Below are the code and all the weights of a small trained network. Each question names an input and a target symbol and asks about switching units off, where a switched-off unit gives its printed mean instead of its output.

import numpy as np


def w(rows, s, z=0):
    codes = np.array(rows[::2]) - 128.0
    scale = np.full(codes.shape[1], s)
    scale[-1] = z or s
    return codes * scale


def norm(h):
    return h / np.sqrt((h * h).mean(-1, keepdims=True) + 1e-5)


def f(y):
    return np.maximum(y, 0)


def softmax(a):
    e = np.exp(a - a.max(-1, keepdims=True))
    return e / e.sum(-1, keepdims=True)


def log_softmax(a):
    a = a - a.max(-1, keepdims=True)
    return a - np.log(np.exp(a).sum(-1, keepdims=True))


def net(x, mask):
    ids = ['δεηπτψ'.index(c) for c in x.split()]
    T = len(ids)
    res = E[ids] + P[:T]
    u = 0
    for l in range(2):
        r = norm(res)
        for j in range(3):
            rows = slice(3 * j, 3 * j + 3)
            q, k, v = (r @ M[l][rows].T for M in (Q, K, V))
            z = softmax(np.where(np.tri(T) > 0, q @ k.T / 3**0.5, -1e9)) @ v
            o = O[l][rows]
            res = res + np.where(mask[u + j], z, o[:, -1]) @ o[:, :-1]
        u += 3
        y = f(norm(res) @ A[l][:, :-1].T + A[l][:, -1])
        res = res + np.where(mask[u : u + 16], y, B[l][:, -1]) @ B[l][:, :-1]
        u += 16
    return log_softmax(norm(res)[-1] @ U[:, :-1].T + U[:, -1])


Q, K, V, O, A, B = {}, {}, {}, {}, {}, {}
E = w([
[85,85,70,46,142],'δ',
[100,171,105,45,107],'ε',
[93,177,126,34,123],'η',
[90,157,115,52,122],'π',
[75,77,181,125,247],'τ',
[152,18,91,218,188],'ψ',
],0.016)
P = w([
[155,123,212,151,57],'0',
[138,102,144,132,203],'1',
[142,178,80,148,203],'2',
[147,105,232,6,28],'3',
[122,136,78,79,136],'4',
[130,173,101,171,206],'5',
[170,64,252,55,80],'6',
[101,141,92,100,118],'7',
[115,161,93,187,191],'8',
[177,52,208,83,126],'9',
[68,114,73,115,105],'10',
[118,175,102,213,185],'11',
],0.018)
Q[0] = w([
[192,199,63,121,96],'L0H0',
[151,125,144,80,96],'L0H0',
[170,245,118,115,124],'L0H0',
[113,44,139,109,98],'L0H1',
[56,208,137,103,149],'L0H1',
[124,239,88,130,193],'L0H1',
[131,165,127,62,74],'L0H2',
[223,21,129,202,158],'L0H2',
[162,245,177,153,161],'L0H2',
],0.011)
K[0] = w([
[145,92,182,142,70],'L0H0',
[133,138,173,129,141],'L0H0',
[137,178,184,81,87],'L0H0',
[150,121,182,134,129],'L0H1',
[68,129,109,101,116],'L0H1',
[65,78,113,179,118],'L0H1',
[177,168,164,125,76],'L0H2',
[192,61,73,182,178],'L0H2',
[84,247,106,133,129],'L0H2',
],0.015)
V[0] = w([
[40,69,200,58,69],'L0H0',
[62,109,180,148,122],'L0H0',
[52,166,132,150,117],'L0H0',
[189,139,225,181,164],'L0H1',
[55,174,148,51,160],'L0H1',
[100,254,115,140,172],'L0H1',
[62,161,170,140,131],'L0H2',
[105,88,126,200,84],'L0H2',
[190,157,198,66,52],'L0H2',
],0.0075)
O[0] = w([
[71,88,118,234,74,143],'L0H0',
[166,67,200,164,152,156],'L0H0',
[199,140,131,113,165,114],'L0H0',
[13,166,254,222,55,134],'L0H1',
[77,193,123,62,71,255],'L0H1',
[183,243,198,126,78,54],'L0H1',
[106,87,99,133,169,143],'L0H2',
[166,177,87,37,121,76],'L0H2',
[147,124,67,169,5,107],'L0H2',
],0.0071,0.0039)
A[0] = w([
[100,136,141,210,179,165],'L0N0',
[85,84,83,167,150,122],'L0N1',
[128,171,53,124,145,1],'L0N2',
[72,131,70,142,85,85],'L0N3',
[231,163,140,137,106,79],'L0N4',
[131,139,92,104,80,72],'L0N5',
[209,75,186,231,122,163],'L0N6',
[176,65,203,89,110,111],'L0N7',
[106,110,182,130,173,191],'L0N8',
[157,163,95,206,157,65],'L0N9',
[180,121,54,100,70,109],'L0N10',
[103,248,123,179,135,61],'L0N11',
[113,234,158,83,84,106],'L0N12',
[193,64,201,133,135,92],'L0N13',
[132,216,21,90,220,143],'L0N14',
[160,113,75,51,123,165],'L0N15',
],0.013,0.0081)
B[0] = w([
[154,141,38,126,196,208],'L0N0',
[158,162,107,81,98,191],'L0N1',
[48,141,11,150,30,139],'L0N2',
[124,109,73,134,210,164],'L0N3',
[66,113,44,198,96,128],'L0N4',
[138,87,130,69,202,147],'L0N5',
[129,195,111,163,45,163],'L0N6',
[184,127,227,98,127,180],'L0N7',
[180,93,56,72,97,238],'L0N8',
[255,123,180,220,123,139],'L0N9',
[130,120,110,155,224,162],'L0N10',
[58,187,65,74,226,138],'L0N11',
[149,73,88,60,124,147],'L0N12',
[156,90,195,70,113,162],'L0N13',
[38,111,33,157,81,247],'L0N14',
[161,137,187,102,86,195],'L0N15',
],0.01,0.011)
Q[1] = w([
[187,173,172,183,43],'L1H0',
[155,59,171,7,106],'L1H0',
[151,27,126,57,148],'L1H0',
[76,74,116,117,148],'L1H1',
[63,85,133,111,116],'L1H1',
[112,41,115,141,193],'L1H1',
[76,220,133,139,154],'L1H2',
[179,104,172,180,192],'L1H2',
[60,254,165,141,186],'L1H2',
],0.014)
K[1] = w([
[130,153,166,70,174],'L1H0',
[129,128,205,84,66],'L1H0',
[157,81,142,140,62],'L1H0',
[105,102,51,102,118],'L1H1',
[95,83,103,77,113],'L1H1',
[64,113,4,171,151],'L1H1',
[153,106,200,98,175],'L1H2',
[122,224,91,79,162],'L1H2',
[122,117,197,43,218],'L1H2',
],0.016)
V[1] = w([
[133,160,10,66,107],'L1H0',
[93,200,145,221,121],'L1H0',
[138,46,103,224,157],'L1H0',
[36,165,54,98,181],'L1H1',
[123,214,75,167,216],'L1H1',
[52,117,129,100,188],'L1H1',
[150,26,171,145,158],'L1H2',
[75,104,59,141,83],'L1H2',
[229,204,39,193,72],'L1H2',
],0.011)
O[1] = w([
[135,138,238,119,39,147],'L1H0',
[118,203,133,120,197,90],'L1H0',
[81,198,55,208,97,154],'L1H0',
[205,125,165,143,159,244],'L1H1',
[127,95,204,97,198,145],'L1H1',
[142,129,118,154,171,175],'L1H1',
[116,162,37,190,115,151],'L1H2',
[121,153,148,78,100,201],'L1H2',
[131,219,252,183,96,178],'L1H2',
],0.013,0.011)
A[1] = w([
[122,208,133,186,168,14],'L1N0',
[160,200,155,157,158,64],'L1N1',
[130,141,208,128,104,45],'L1N2',
[140,172,122,92,159,5],'L1N3',
[13,98,150,179,27,165],'L1N4',
[179,61,190,65,138,82],'L1N5',
[179,163,155,240,139,81],'L1N6',
[59,45,101,176,220,92],'L1N7',
[147,178,196,141,38,165],'L1N8',
[175,95,154,184,152,88],'L1N9',
[44,76,139,166,167,141],'L1N10',
[121,128,85,146,31,129],'L1N11',
[101,169,136,145,149,35],'L1N12',
[70,117,167,69,82,143],'L1N13',
[69,133,131,170,1,107],'L1N14',
[123,114,174,147,215,147],'L1N15',
],0.016,0.011)
B[1] = w([
[166,117,125,216,160,154],'L1N0',
[136,223,104,137,114,166],'L1N1',
[192,96,89,139,90,151],'L1N2',
[102,237,120,38,136,133],'L1N3',
[86,121,105,62,50,244],'L1N4',
[122,120,202,138,177,233],'L1N5',
[148,224,144,212,132,181],'L1N6',
[130,106,2,120,148,218],'L1N7',
[141,67,63,112,87,254],'L1N8',
[63,167,151,158,156,153],'L1N9',
[163,123,28,112,113,158],'L1N10',
[79,153,143,130,40,240],'L1N11',
[128,125,156,191,67,130],'L1N12',
[197,162,129,189,138,213],'L1N13',
[75,48,94,53,34,245],'L1N14',
[105,115,63,111,64,228],'L1N15',
],0.018,0.0083)
U = w([
[9,29,163,116,51,199],'δ',
[253,58,125,76,79,22],'ε',
[41,2,232,132,202,254],'η',
[134,166,132,12,134,21],'π',
[122,5,42,109,194,106],'τ',
[90,107,167,225,121,185],'ψ',
],0.0078,0.005)

Each question gives the input, a string of symbols that net reads in full, and the target symbol t.
The units are the heads (3 rows each of Q, K, V and O) and the neurons (one row each of A and B). Each row of codes is followed by its name. A weight is (code - 128) times the scale printed after its matrix; where a second scale follows, it is the last column's (O, A, B and U).
mask holds one flag per unit, layer by layer, with each layer's heads first. A switched-off unit (its flag False) gives its mean, the last column of its rows in O or B, instead of its output. The means were averaged over made-up inputs and are rounded, as every weight is.
A unit's drop is (log p(t) with every unit on - log p(t) with that unit switched off) / (log p(t) with every unit on - log p(t) with every unit switched off).
The circuit of an input: a set's keep is (log p(t) with only the set's units on - log p(t) with every unit switched off) / (log p(t) with every unit on - log p(t) with every unit switched off). Starting from the 12 units with the biggest drops (on a tie, the unit counted first), units are removed one at a time, each time the one whose removal leaves the highest keep (on an exact tie, the one counted first), for as long as the keep stays at least 0.8.
units of the circuit, in order: the units of the circuit, biggest drop first
top k neurons: the k neurons with the biggest drops, biggest first
top k neurons in layer l: the k neurons of layer l with the biggest drops, biggest first
which heads matter: for each layer, one digit per head in row order, 1 if its drop is at least 0.15 and else 0, layers parted by /
input π τ δ τ τ ε η τ η ε τ, target π: top 2 neurons	[L0N8 L0N0]
input π δ ψ δ δ, target π: which heads matter	101 / 101
input τ ψ δ ε τ τ τ η, target τ: which heads matter	000 / 000
input τ ψ π π δ ε ψ π τ τ τ ε, target τ: units of the circuit, in order	[L1H2 L0N11]
input η η τ ψ δ τ τ δ τ τ τ π, target τ: units of the circuit, in order	[L1H2]
input δ τ τ η τ τ δ δ ψ ψ τ η, target τ: units of the circuit, in order	[L1H2 L0N11]
input π π τ τ π, target π: which heads matter	111 / 101
input ψ ε τ τ τ δ η τ, target ψ: top 3 neurons	[L0N6 L0N8 L0N0]
input ψ δ τ ε δ ε ε τ ε, target τ: top 3 neurons in layer 0	[L0N11 L0N8 L0N3]
input τ τ δ τ τ τ τ ψ π, target ψ: which heads matter	110 / 110
input η η ε δ δ, target η: top 2 neurons in layer 0	[L0N15 L0N10]
input ε π ε δ ε, target ε: top 2 neurons	[L0N15 L0N10]
input η ψ τ ψ τ τ π ψ, target η: top 2 neurons	[L0N0 L1N5]
input η τ δ ψ η, target η: top 4 neurons	[L0N12 L1N5 L0N10 L0N0]
input π δ δ π τ τ τ τ τ δ ε, target π: top 2 neurons	[L0N8 L0N5]
input η τ π π ε π τ η δ τ π, target η: top neuron	[L1N5]
input ψ ε ε, target ψ: which heads matter	011 / 010
input ε δ η π π, target ε: which heads matter	101 / 111
input ψ τ ε η ψ τ τ δ δ δ, target η: which heads matter	000 / 100
input ψ ψ δ τ ε, target ψ: which heads matter	010 / 001
input η ψ τ η η ψ τ η ψ η ε, target η: top 2 neurons in layer 0	[L0N5 L0N0]
input η δ τ δ τ ε δ τ π ψ ε, target η: top 2 neurons in layer 0	[L0N12 L0N5]
input ε δ τ δ τ τ ε δ, target ε: top 2 neurons in layer 0	[L0N15 L0N12]
input ε τ τ π π τ δ ψ, target ε: which heads matter	101 / 011
input ψ ψ η, target ψ: which heads matter	011 / 111
input τ δ δ τ η ε δ τ π δ δ, target τ: which heads matter	000 / 000
